Below are the code and all the weights of a small trained network. Each question names an input and a target symbol and asks about switching units off, where a switched-off unit gives its printed mean instead of its output.

import numpy as np


def w(rows, s, z=0):
    codes = np.array(rows[::2]) - 128.0
    scale = np.full(codes.shape[1], s)
    scale[-1] = z or s
    return codes * scale


def f(y):
    return np.maximum(y, 0)


def softmax(a):
    e = np.exp(a - a.max(-1, keepdims=True))
    return e / e.sum(-1, keepdims=True)


def log_softmax(a):
    a = a - a.max(-1, keepdims=True)
    return a - np.log(np.exp(a).sum(-1, keepdims=True))


def net(x, mask):
    ids = ['βγημπψω'.index(c) for c in x.split()]
    T = len(ids)
    res = E[ids] + P[:T]
    u = 0
    for l in range(3):
        q, k, v = (res @ M[l].T for M in (Q, K, V))
        z = softmax(np.where(np.tri(T) > 0, q @ k.T / 2**0.5, -1e9)) @ v
        res = res + np.where(mask[u], z, O[l][:, -1]) @ O[l][:, :-1]
        u += 1
        y = f(res @ A[l][:, :-1].T + A[l][:, -1])
        res = res + np.where(mask[u : u + 4], y, B[l][:, -1]) @ B[l][:, :-1]
        u += 4
    return log_softmax(res[-1] @ U[:, :-1].T + U[:, -1])


Q, K, V, O, A, B = {}, {}, {}, {}, {}, {}
E = w([
[189,195,133,65],'β',
[203,74,181,91],'γ',
[190,116,9,79],'η',
[154,44,101,218],'μ',
[48,192,99,144],'π',
[177,158,167,184],'ψ',
[107,104,98,194],'ω',
],0.013)
P = w([
[15,114,128,2],'0',
[97,133,140,76],'1',
[97,134,137,114],'2',
[101,140,132,136],'3',
[103,145,123,150],'4',
[114,151,121,163],'5',
],0.0075)
Q[0] = w([
[185,145,253,149],'L0H1',
[82,58,128,211],'L0H1',
],0.012)
K[0] = w([
[168,27,18,140],'L0H1',
[139,125,210,254],'L0H1',
],0.0094)
V[0] = w([
[124,132,70,45],'L0H1',
[209,149,1,70],'L0H1',
],0.0061)
O[0] = w([
[139,191,80,153,253],'L0H1',
[91,80,72,254,240],'L0H1',
],0.0085,0.0023)
A[0] = w([
[205,3,153,94,213],'L0N1',
[14,165,196,212,14],'L0N2',
[85,103,231,221,8],'L0N3',
[85,83,192,76,195],'L0N4',
],0.0055,0.0015)
B[0] = w([
[82,22,131,172,244],'L0N1',
[116,254,98,80,247],'L0N2',
[205,208,79,133,214],'L0N3',
[76,115,131,100,181],'L0N4',
],0.0086,0.0014)
Q[1] = w([
[230,139,114,2],'L1H1',
[85,155,223,64],'L1H1',
],0.0096)
K[1] = w([
[63,190,227,204],'L1H1',
[254,222,231,105],'L1H1',
],0.0076)
V[1] = w([
[254,158,182,15],'L1H1',
[162,119,132,104],'L1H1',
],0.0073)
O[1] = w([
[224,122,173,1,1],'L1H1',
[160,133,125,107,105],'L1H1',
],0.0064,0.0039)
A[1] = w([
[202,224,149,253,53],'L1N1',
[142,105,251,162,214],'L1N2',
[108,148,111,182,255],'L1N3',
[96,54,89,67,64],'L1N4',
],0.0067,0.0019)
B[1] = w([
[171,41,59,83,231],'L1N1',
[214,84,235,149,158],'L1N2',
[2,70,154,84,253],'L1N3',
[97,38,75,101,145],'L1N4',
],0.0067,0.0055)
Q[2] = w([
[141,60,62,181],'L2H1',
[158,173,249,77],'L2H1',
],0.011)
K[2] = w([
[45,21,112,83],'L2H1',
[242,212,248,254],'L2H1',
],0.0093)
V[2] = w([
[168,160,2,139],'L2H1',
[110,197,168,152],'L2H1',
],0.0095)
O[2] = w([
[215,233,114,206,253],'L2H1',
[3,168,79,6,44],'L2H1',
],0.0059,0.0047)
A[2] = w([
[215,71,71,146,189],'L2N1',
[132,4,149,162,6],'L2N2',
[78,123,89,187,2],'L2N3',
[131,154,157,1,48],'L2N4',
],0.0095,0.0039)
B[2] = w([
[80,145,243,32,254],'L2N1',
[197,157,2,11,209],'L2N2',
[230,115,137,153,223],'L2N3',
[218,171,152,195,175],'L2N4',
],0.0075,0.0079)
U = w([
[199,244,101,128,101],'β',
[131,143,134,91,68],'γ',
[183,152,86,216,60],'η',
[143,133,43,149,71],'μ',
[66,205,85,116,117],'π',
[110,133,254,143,191],'ψ',
[45,85,150,174,253],'ω',
],0.0082,0.006)

Each question gives the input, a string of symbols that net reads in full, and the target symbol t.
The units are the heads (2 rows each of Q, K, V and O) and the neurons (one row each of A and B). Each row of codes is followed by its name. A weight is (code - 128) times the scale printed after its matrix; where a second scale follows, it is the last column's (O, A, B and U).
mask holds one flag per unit, layer by layer, with each layer's heads first. A switched-off unit (its flag False) gives its mean, the last column of its rows in O or B, instead of its output. The means were averaged over made-up inputs and are rounded, as every weight is.
A unit's drop is (log p(t) with every unit on - log p(t) with that unit switched off) / (log p(t) with every unit on - log p(t) with every unit switched off).
The circuit of an input: a set's keep is (log p(t) with only the set's units on - log p(t) with every unit switched off) / (log p(t) with every unit on - log p(t) with every unit switched off). Starting from the 12 units with the biggest drops (on a tie, the unit counted first), units are removed one at a time, each time the one whose removal leaves the highest keep (on an exact tie, the one counted first), for as long as the keep stays at least 0.8.
units of the circuit, in order: the units of the circuit, biggest drop first
unit that matters most: the unit with the biggest drop
top k neurons: the k neurons with the biggest drops, biggest first
top k neurons in layer l: the k neurons of layer l with the biggest drops, biggest first
drop of u: that unit's drop, to one decimal
input ψ ψ ω μ, target μ: units of the circuit, in order : [L2N2; L0N1; L2H1]
input ψ η γ μ ω, target ψ: unit that matters most : L2H1
input η μ μ γ, target η: units of the circuit, in order : [L0H1; L2H1]
input ψ γ γ η β, target ψ: top 3 neurons : [L2N1; L2N2; L1N2]
input β ψ γ π γ, target γ: top 2 neurons : [L2N2; L0N1]
input π ω η, target π: units of the circuit, in order : [L2H1; L2N3; L1N1]
input ψ ψ η β μ, target ψ: units of the circuit, in order : [L2N1; L2H1]
input η β ω π, target η: top 3 neurons : [L2N1; L2N3; L2N2]
input ψ η ω β ω, target ψ: units of the circuit, in order : [L2H1; L0H1; L1H1; L2N1]
input η β μ γ, target η: top 2 neurons : [L2N3; L2N2]
input η ψ μ ω, target η: top 2 neurons : [L2N3; L2N1]
input ψ η β, target ψ: top 2 neurons in layer 2 : [L2N1; L2N2]
input ω ω ω γ, target γ: top 3 neurons : [L2N2; L1N2; L0N1]
input ω β η η ω η, target ω: unit that matters most : L2N2
input ω ω γ ψ β η, target ω: top 2 neurons : [L2N2; L1N1]
input η β ψ, target η: top 2 neurons : [L2N3; L1N3]
input π γ β η, target π: top 2 neurons in layer 2 : [L2N3; L2N4]
input ψ η ψ ω μ ψ, target ψ: top 2 neurons in layer 1 : [L1N1; L1N4]
input ω ψ μ η β, target ω: top 2 neurons in layer 2 : [L2N2; L2N4]
input η ω β, target η: unit that matters most : L0H1
input ω ω η π μ β, target ω: top 2 neurons : [L2N2; L1N1]
input η β β, target η: drop of L1N2 : 0.0
input μ η β, target μ: drop of L1H1 : 0.4
